Below are the code and all the weights of a small trained network. Each question names an input and a class and asks about switching units off, where a switched-off unit gives its printed mean instead of its output.

import numpy as np


def w(rows, s, z=0):
    codes = np.array(rows[::2]) - 128.0
    scale = np.full(codes.shape[1], s)
    scale[-1] = z or s
    return codes * scale


def norm(h):
    return h / np.sqrt((h * h).mean(-1, keepdims=True) + 1e-5)


def f(y):
    return np.maximum(y, 0)


def log_softmax(a):
    a = a - a.max(-1, keepdims=True)
    return a - np.log(np.exp(a).sum(-1, keepdims=True))


def net(x, mask):
    res = np.array(x, float).reshape(1, 6) / 4 @ E
    u = 0
    for l in range(2):
        y = f(norm(res) @ A[l][:, :-1].T + A[l][:, -1])
        res = res + np.where(mask[u : u + 8], y, B[l][:, -1]) @ B[l][:, :-1]
        u += 8
    return log_softmax(norm(res)[-1] @ U[:, :-1].T + U[:, -1])


A, B = {}, {}
E = w([
[225,16,185,144,110,120],'x0',
[183,234,111,210,241,108],'x1',
[99,83,154,165,170,141],'x2',
[209,154,221,170,70,35],'x3',
[108,131,228,105,97,114],'x4',
[83,158,105,254,40,177],'x5',
],0.0064)
A[0] = w([
[101,162,166,82,111,83,6],'L0N0',
[164,186,82,144,159,124,63],'L0N1',
[126,67,127,54,41,117,73],'L0N2',
[200,141,157,138,121,118,100],'L0N3',
[78,43,110,98,84,186,3],'L0N4',
[107,177,140,167,176,225,109],'L0N5',
[189,80,36,27,154,129,21],'L0N6',
[54,3,92,101,122,89,113],'L0N7',
],0.0077,0.0042)
B[0] = w([
[173,195,149,75,88,34,142],'L0N0',
[119,41,180,127,134,140,190],'L0N1',
[129,172,174,148,236,169,222],'L0N2',
[45,75,172,119,176,97,174],'L0N3',
[47,80,119,121,139,148,201],'L0N4',
[60,163,90,161,165,121,225],'L0N5',
[243,170,47,121,85,213,219],'L0N6',
[58,152,186,117,75,254,252],'L0N7',
],0.0071,0.0041)
A[1] = w([
[132,214,143,36,92,53,27],'L1N0',
[76,89,57,74,92,130,63],'L1N1',
[145,122,188,186,141,113,162],'L1N2',
[239,128,51,63,117,162,73],'L1N3',
[105,218,166,102,159,120,56],'L1N4',
[223,145,160,151,77,74,105],'L1N5',
[194,167,148,109,124,189,119],'L1N6',
[146,155,82,255,8,144,3],'L1N7',
],0.0099,0.005)
B[1] = w([
[104,186,157,20,48,81,178],'L1N0',
[150,28,210,163,141,120,189],'L1N1',
[181,127,124,177,109,76,254],'L1N2',
[164,109,94,62,166,123,230],'L1N3',
[83,150,123,79,139,121,201],'L1N4',
[55,96,109,104,166,204,207],'L1N5',
[193,107,55,156,117,66,201],'L1N6',
[163,174,45,153,3,86,219],'L1N7',
],0.011,0.004)
U = w([
[82,208,180,28,107,35,147],'0',
[15,60,155,123,95,247,145],'1',
[178,50,253,148,86,71,32],'2',
[159,146,136,211,227,14,6],'3',
[207,87,46,50,200,135,108],'4',
[107,182,46,211,27,65,248],'5',
[21,201,70,143,224,143,151],'6',
],0.017,0.0023)

Each question gives the input, the list of numbers given to net, and the class t.
The units are the neurons (one row each of A and B). Each row of codes is followed by its name. A weight is (code - 128) times the scale printed after its matrix; where a second scale follows, it is the last column's (A, B and U).
mask holds one flag per neuron, layer by layer. A switched-off neuron (its flag False) gives its mean, the last column of its row in B, instead of its output. The means were averaged over made-up inputs and are rounded, as every weight is.
A unit's drop is (log p(t) with every unit on - log p(t) with that unit switched off) / (log p(t) with every unit on - log p(t) with every unit switched off).
The circuit of an input: a set's keep is (log p(t) with only the set's units on - log p(t) with every unit switched off) / (log p(t) with every unit on - log p(t) with every unit switched off). Starting from the 12 units with the biggest drops (on a tie, the unit counted first), units are removed one at a time, each time the one whose removal leaves the highest keep (on an exact tie, the one counted first), for as long as the keep stays at least 0.8.
circuit, biggest first: the units of the circuit, biggest drop first
unit that matters most: the unit with the biggest drop
top k neurons: the k neurons with the biggest drops, biggest first
k most important neurons of layer l: the k neurons of layer l with the biggest drops, biggest first
drop of u: that unit's drop, to one decimal
input [-6,3,0,-1,0,-8], class 0: top 3 neurons -> [L1N0, L1N4, L0N2]
input [-5,-1,-8,7,0,3], class 0: unit that matters most -> L1N0
input [8,2,8,6,-5,5], class 5: 2 most important neurons of layer 0 -> [L0N2, L0N1]
input [2,6,8,-4,-6,5], class 5: circuit, biggest first -> [L0N2, L1N7]
input [-1,-8,4,6,7,-5], class 0: circuit, biggest first -> [L0N0, L1N0]
input [7,6,-7,7,5,-8], class 0: top 3 neurons -> [L1N0, L1N1, L0N1]
input [8,8,-4,7,7,7], class 5: top 2 neurons -> [L1N7, L0N2]
input [1,6,-5,8,7,-1], class 0: top 2 neurons -> [L1N0, L1N5]
input [-7,6,2,-2,1,7], class 5: top 3 neurons -> [L1N7, L0N2, L1N5]
input [4,-8,-1,8,0,7], class 5: 2 most important neurons of layer 1 -> [L1N7, L1N1]
input [-5,0,7,-4,-1,8], class 5: 2 most important neurons of layer 1 -> [L1N7, L1N5]
input [-7,-2,3,0,7,6], class 5: drop of L1N7 -> 0.4
input [-3,-2,-5,-2,0,-1], class 4: drop of L0N6 -> 0.3
input [-1,-5,1,3,7,8], class 5: circuit, biggest first -> [L1N7]
